Below is a small trained network, with its code and all its weights. Each question gives an input and a class and asks what happens when units are switched off, that is, made to give their printed mean instead of their output.

import numpy as np


def w(rows, s, z=0):
    codes = np.array(rows[::2]) - 128.0
    scale = np.full(codes.shape[1], s)
    scale[-1] = z or s
    return codes * scale


def norm(h):
    return h / np.sqrt((h * h).mean(-1, keepdims=True) + 1e-5)


def f(y):
    return np.maximum(y, 0)


def log_softmax(a):
    a = a - a.max(-1, keepdims=True)
    return a - np.log(np.exp(a).sum(-1, keepdims=True))


def net(x, mask):
    res = np.array(x, float).reshape(1, 2) / 4 @ E
    u = 0
    for l in range(2):
        y = f(norm(res) @ A[l][:, :-1].T + A[l][:, -1])
        res = res + np.where(mask[u : u + 5], y, B[l][:, -1]) @ B[l][:, :-1]
        u += 5
    return log_softmax(norm(res)[-1] @ U[:, :-1].T + U[:, -1])


A, B = {}, {}
E = w([
[121,155,129,144,187,250,131,207,169,184,106,79],'x0',
[76,127,181,84,60,153,140,107,159,105,104,75],'x1',
],0.017)
A[0] = w([
[110,143,153,147,115,247,129,163,139,175,129,96,102],'L0N0',
[89,119,201,78,26,199,147,105,166,86,99,43,1],'L0N1',
[116,119,163,111,14,125,143,96,146,76,123,101,32],'L0N2',
[93,99,163,106,23,58,142,51,113,73,133,143,133],'L0N3',
[180,128,93,171,193,132,122,166,108,110,136,159,141],'L0N4',
],0.011,0.0067)
B[0] = w([
[188,130,121,69,152,123,109,142,179,45,108,72,224],'L0N0',
[90,130,102,200,146,81,140,114,58,230,176,227,219],'L0N1',
[106,135,110,118,131,66,85,75,98,188,153,190,188],'L0N2',
[196,143,112,108,189,113,117,175,128,42,105,74,250],'L0N3',
[50,152,134,108,125,106,116,93,126,247,157,150,187],'L0N4',
],0.013,0.018)
A[1] = w([
[108,82,179,136,60,210,144,133,96,126,164,113,121],'L1N0',
[103,101,173,110,11,28,138,38,75,42,116,142,101],'L1N1',
[83,93,188,173,21,222,176,142,116,103,106,140,141],'L1N2',
[46,125,195,32,6,113,135,47,185,137,119,68,101],'L1N3',
[103,91,183,169,6,131,200,97,123,71,122,147,3],'L1N4',
],0.026,0.0022)
B[1] = w([
[87,108,123,152,94,112,179,150,100,130,142,158,128],'L1N0',
[90,128,152,127,105,222,155,155,188,173,122,100,252],'L1N1',
[155,147,104,94,169,97,118,149,147,165,179,127,128],'L1N2',
[192,165,122,100,187,3,93,145,68,40,124,115,134],'L1N3',
[101,142,120,134,166,77,146,174,147,134,156,189,128],'L1N4',
],0.018,0.016)
U = w([
[135,147,134,85,173,176,149,188,199,134,126,76,181],'0',
[43,154,140,119,137,111,135,115,127,250,160,173,162],'1',
[174,145,107,100,178,13,98,112,82,82,138,154,253],'2',
[102,85,95,147,114,145,172,69,96,89,69,150,55],'3',
[146,88,126,172,99,168,109,85,92,107,134,122,36],'4',
[161,93,141,155,65,166,128,100,89,123,104,163,30],'5',
[173,90,148,184,109,171,132,77,92,70,124,170,37],'6',
[173,41,142,197,68,123,124,128,88,68,131,157,37],'7',
],0.014,0.0055)

Each question gives the input, the list of numbers given to net, and the class t.
The units are the neurons (one row each of A and B). Each row of codes is followed by its name. A weight is (code - 128) times the scale printed after its matrix; where a second scale follows, it is the last column's (A, B and U).
mask holds one flag per neuron, layer by layer. A switched-off neuron (its flag False) gives its mean, the last column of its row in B, instead of its output. The means were averaged over made-up inputs and are rounded, as every weight is.
A unit's drop is (log p(t) with every unit on - log p(t) with that unit switched off) / (log p(t) with every unit on - log p(t) with every unit switched off).
The circuit of an input: a set's keep is (log p(t) with only the set's units on - log p(t) with every unit switched off) / (log p(t) with every unit on - log p(t) with every unit switched off). Starting from all 10 units, units are removed one at a time, each time the one whose removal leaves the highest keep (on an exact tie, the one counted first), for as long as the keep stays at least 0.8.
units of the circuit, in order: the units of the circuit, biggest drop first
most important unit: the unit with the biggest drop
top k neurons: the k neurons with the biggest drops, biggest first
top k neurons in layer l: the k neurons of layer l with the biggest drops, biggest first
input [-4,-5], class 1: units of the circuit, in order -> [L0N0]
input [0,-6], class 1: top 2 neurons in layer 0 -> [L0N4 L0N3]
input [-7,-7], class 0: units of the circuit, in order -> [L1N1 L0N1]
input [2,-3], class 2: top 3 neurons -> [L0N1 L1N3 L0N4]
input [-5,-5], class 0: units of the circuit, in order -> [L0N1 L1N1]
input [-7,6], class 0: top 3 neurons -> [L1N1 L0N3 L0N4]
input [3,-1], class 2: top 3 neurons in layer 0 -> [L0N4 L0N3 L0N1]
input [2,5], class 1: top 2 neurons -> [L0N1 L0N3]
input [0,4], class 1: top 3 neurons in layer 0 -> [L0N1 L0N2 L0N0]
input [1,0], class 2: top 2 neurons in layer 0 -> [L0N3 L0N1]
input [-4,-6], class 1: top 3 neurons -> [L0N3 L0N0 L0N4]
input [0,2], class 2: top 3 neurons -> [L1N1 L0N3 L0N4]
input [0,3], class 2: top 3 neurons -> [L1N1 L0N3 L0N1]
input [3,-5], class 1: most important unit -> L0N4
input [1,7], class 1: top 2 neurons -> [L0N1 L0N2]
input [0,1], class 2: top 2 neurons -> [L1N1 L0N3]
input [-2,-1], class 2: top 2 neurons -> [L0N3 L1N1]
input [-5,5], class 0: top 3 neurons -> [L1N1 L0N3 L0N4]
input [-6,-7], class 1: top 2 neurons -> [L0N0 L0N4]
input [3,-4], class 1: top 2 neurons -> [L0N4 L0N3]
input [-8,7], class 0: top 2 neurons -> [L1N1 L0N3]
input [2,-1], class 2: most important unit -> L1N3
input [-4,-1], class 0: top 2 neurons in layer 0 -> [L0N1 L0N0]
input [1,8], class 1: top 2 neurons in layer 0 -> [L0N1 L0N2]
input [-4,-8], class 1: top 2 neurons in layer 0 -> [L0N3 L0N0]
input [-8,-8], class 0: top 2 neurons in layer 0 -> [L0N1 L0N2]
